Here is a tiny trained network, its code and every weight. The questions are about switching its units off for an input and a target symbol, where a switched-off unit gives its printed mean instead of its output.

import numpy as np


def w(rows, s, z=0):
    codes = np.array(rows[::2]) - 128.0
    scale = np.full(codes.shape[1], s)
    scale[-1] = z or s
    return codes * scale


def f(y):
    return np.maximum(y, 0)


def softmax(a):
    e = np.exp(a - a.max(-1, keepdims=True))
    return e / e.sum(-1, keepdims=True)


def log_softmax(a):
    a = a - a.max(-1, keepdims=True)
    return a - np.log(np.exp(a).sum(-1, keepdims=True))


def net(x, mask):
    ids = ['αβζθλμπ'.index(c) for c in x.split()]
    T = len(ids)
    res = E[ids] + P[:T]
    u = 0
    for l in range(2):
        q, k, v = (res @ M[l].T for M in (Q, K, V))
        z = softmax(np.where(np.tri(T) > 0, q @ k.T / 3**0.5, -1e9)) @ v
        res = res + np.where(mask[u], z, O[l][:, -1]) @ O[l][:, :-1]
        u += 1
        y = f(res @ A[l][:, :-1].T + A[l][:, -1])
        res = res + np.where(mask[u : u + 4], y, B[l][:, -1]) @ B[l][:, :-1]
        u += 4
    return log_softmax(res[-1] @ U[:, :-1].T + U[:, -1])


Q, K, V, O, A, B = {}, {}, {}, {}, {}, {}
E = w([
[92,136,175,171,187,71,139,193,97],'α',
[148,124,119,132,97,183,206,251,75],'β',
[177,161,120,142,157,87,161,155,105],'ζ',
[167,129,124,155,104,139,171,74,170],'θ',
[151,63,144,153,182,166,153,132,147],'λ',
[67,135,127,185,126,121,173,104,139],'μ',
[129,169,209,149,51,138,102,167,191],'π',
],0.017)
P = w([
[128,142,158,103,151,122,138,107,141],'0',
[179,147,92,80,98,42,179,100,124],'1',
[149,108,70,148,116,117,72,119,91],'2',
[222,166,103,59,83,61,180,106,128],'3',
[106,162,182,94,162,134,174,113,185],'4',
[57,121,40,160,87,52,150,171,41],'5',
[158,149,150,183,174,173,102,132,104],'6',
[249,202,137,52,82,102,206,93,203],'7',
[162,100,46,175,122,124,38,124,58],'8',
[151,174,93,176,129,55,175,148,59],'9',
[126,185,202,149,189,179,163,130,177],'10',
[88,111,5,178,71,39,115,160,4],'11',
[179,147,138,224,184,188,71,138,73],'12',
[229,199,146,116,126,111,193,113,160],'13',
],0.014)
Q[0] = w([
[97,104,79,170,109,145,66,132,92],'0.h1',
[114,136,159,9,156,150,122,91,130],'0.h1',
[183,147,176,183,142,108,204,118,148],'0.h1',
],0.016)
K[0] = w([
[158,84,85,169,83,101,60,122,114],'0.h1',
[77,83,145,10,113,60,191,125,169],'0.h1',
[131,206,172,172,196,203,156,129,159],'0.h1',
],0.014)
V[0] = w([
[124,138,216,119,172,24,52,47,143],'0.h1',
[58,2,176,125,123,130,119,209,152],'0.h1',
[42,159,189,171,4,111,116,175,139],'0.h1',
],0.0062)
O[0] = w([
[145,119,64,204,112,124,120,209,216,3],'0.h1',
[155,2,196,45,131,95,91,156,135,167],'0.h1',
[176,45,225,209,37,122,191,174,73,105],'0.h1',
],0.0078,0.0025)
A[0] = w([
[143,74,62,66,153,254,222,177,83,213],'0.n1',
[85,81,159,207,154,159,87,37,159,58],'0.n2',
[102,134,126,208,178,229,160,147,117,6],'0.n3',
[89,213,200,127,34,119,10,133,141,110],'0.n4',
],0.0055,0.0016)
B[0] = w([
[129,175,136,149,173,34,87,62,151,253],'0.n1',
[132,105,146,141,85,55,112,122,128,160],'0.n2',
[94,95,162,148,159,89,111,88,131,186],'0.n3',
[179,78,52,133,255,99,177,56,79,166],'0.n4',
],0.0084,0.0051)
Q[1] = w([
[72,47,49,119,77,192,10,145,22],'1.h1',
[139,157,208,93,151,151,168,132,114],'1.h1',
[126,110,77,251,199,35,145,102,49],'1.h1',
],0.011)
K[1] = w([
[172,71,25,89,31,66,51,128,42],'1.h1',
[134,150,212,63,132,166,172,140,124],'1.h1',
[152,152,168,226,152,204,2,96,65],'1.h1',
],0.0098)
V[1] = w([
[219,103,157,113,104,157,155,33,214],'1.h1',
[254,152,105,107,156,110,146,195,110],'1.h1',
[146,85,172,155,192,117,72,138,124],'1.h1',
],0.0091)
O[1] = w([
[105,154,100,156,77,171,40,121,81,130],'1.h1',
[124,159,128,129,162,247,166,133,116,153],'1.h1',
[106,119,103,64,65,174,129,154,153,255],'1.h1',
],0.013,0.0078)
A[1] = w([
[91,118,51,70,48,129,209,81,152,106],'1.n1',
[105,220,35,255,95,115,28,47,76,3],'1.n2',
[175,51,165,126,211,132,98,59,174,28],'1.n3',
[144,140,129,62,213,248,93,199,64,44],'1.n4',
],0.0053,0.0042)
B[1] = w([
[94,111,191,135,198,107,70,196,99,243],'1.n1',
[227,64,196,86,254,132,92,197,133,252],'1.n2',
[63,153,127,158,79,172,119,144,102,147],'1.n3',
[106,101,144,132,60,56,148,92,168,236],'1.n4',
],0.0077,0.0038)
U = w([
[152,104,110,72,157,148,197,192,205,1],'α',
[141,161,193,23,139,132,180,11,33,77],'β',
[124,254,26,174,181,152,193,52,161,192],'ζ',
[180,150,122,133,203,133,84,120,103,18],'θ',
[80,176,20,11,119,143,55,96,155,235],'λ',
[150,149,80,175,85,20,144,63,152,151],'μ',
[168,126,73,184,73,211,160,130,65,161],'π',
],0.0038,0.0029)

Each question gives the input, a string of symbols that net reads in full, and the target symbol t.
The units are the heads (3 rows each of Q, K, V and O) and the neurons (one row each of A and B). Each row of codes is followed by its name. A weight is (code - 128) times the scale printed after its matrix; where a second scale follows, it is the last column's (O, A, B and U).
mask holds one flag per unit, layer by layer, with each layer's heads first. A switched-off unit (its flag False) gives its mean, the last column of its rows in O or B, instead of its output. The means were averaged over made-up inputs and are rounded, as every weight is.
A unit's drop is (log p(t) with every unit on - log p(t) with that unit switched off) / (log p(t) with every unit on - log p(t) with every unit switched off).
The circuit of an input: a set's keep is (log p(t) with only the set's units on - log p(t) with every unit switched off) / (log p(t) with every unit on - log p(t) with every unit switched off). Starting from all 10 units, units are removed one at a time, each time the one whose removal leaves the highest keep (on an exact tie, the one counted first), for as long as the keep stays at least 0.8.
circuit, biggest first: the units of the circuit, biggest drop first
most important unit: the unit with the biggest drop
k most important neurons: the k neurons with the biggest drops, biggest first
drop of u: that unit's drop, to one decimal
input λ λ ζ λ μ α, target ζ: circuit, biggest first : [1.h1; 0.h1]
input λ λ ζ β μ β α λ π λ, target α: circuit, biggest first : [1.h1]
input θ β ζ λ β α μ, target μ: circuit, biggest first : [1.h1; 0.n3]
input ζ π θ α μ π θ π μ α α μ α λ, target α: circuit, biggest first : [1.h1; 0.h1]
input λ α μ β λ λ π β, target λ: circuit, biggest first : [1.h1; 0.h1]
input π μ λ θ, target π: circuit, biggest first : [0.h1; 1.h1; 0.n4]
input π λ π α θ π ζ λ π λ α ζ, target π: 2 most important neurons : [0.n4; 0.n1]
input α λ λ π λ ζ ζ β ζ β, target ζ: circuit, biggest first : [0.h1; 1.h1]
input λ α β θ α β α μ π β ζ α, target π: circuit, biggest first : [0.h1; 1.h1; 0.n4]
input β λ λ ζ α α μ λ π β, target μ: 2 most important neurons : [0.n1; 0.n3]
input λ λ λ π α λ β β θ π α λ, target θ: circuit, biggest first : [1.n2; 1.h1; 0.h1]
input θ β θ λ, target θ: circuit, biggest first : [1.h1; 1.n2; 0.h1]
input α π λ θ μ λ, target λ: circuit, biggest first : [0.h1; 1.h1]
input α π θ π α π, target θ: 2 most important neurons : [1.n2; 0.n4]
input β λ μ μ θ λ π β λ θ π, target π: circuit, biggest first : [0.h1; 1.h1]
input λ μ π π π λ β μ λ λ θ θ, target λ: most important unit : 0.h1
input μ λ ζ β, target μ: circuit, biggest first : [1.h1; 0.n1]
input θ λ λ α, target θ: circuit, biggest first : [1.h1; 1.n2]
input ζ λ β μ λ θ μ ζ, target λ: drop of 1.h1 : 0.5
input ζ π α λ, target ζ: most important unit : 0.h1
input β λ μ λ β π α ζ ζ α β β, target ζ: drop of 0.n1 : 0.1
input β ζ λ ζ λ λ μ ζ ζ ζ ζ π μ θ, target ζ: drop of 1.h1 : 0.3
input ζ α θ, target θ: drop of 0.n3 : 0.0
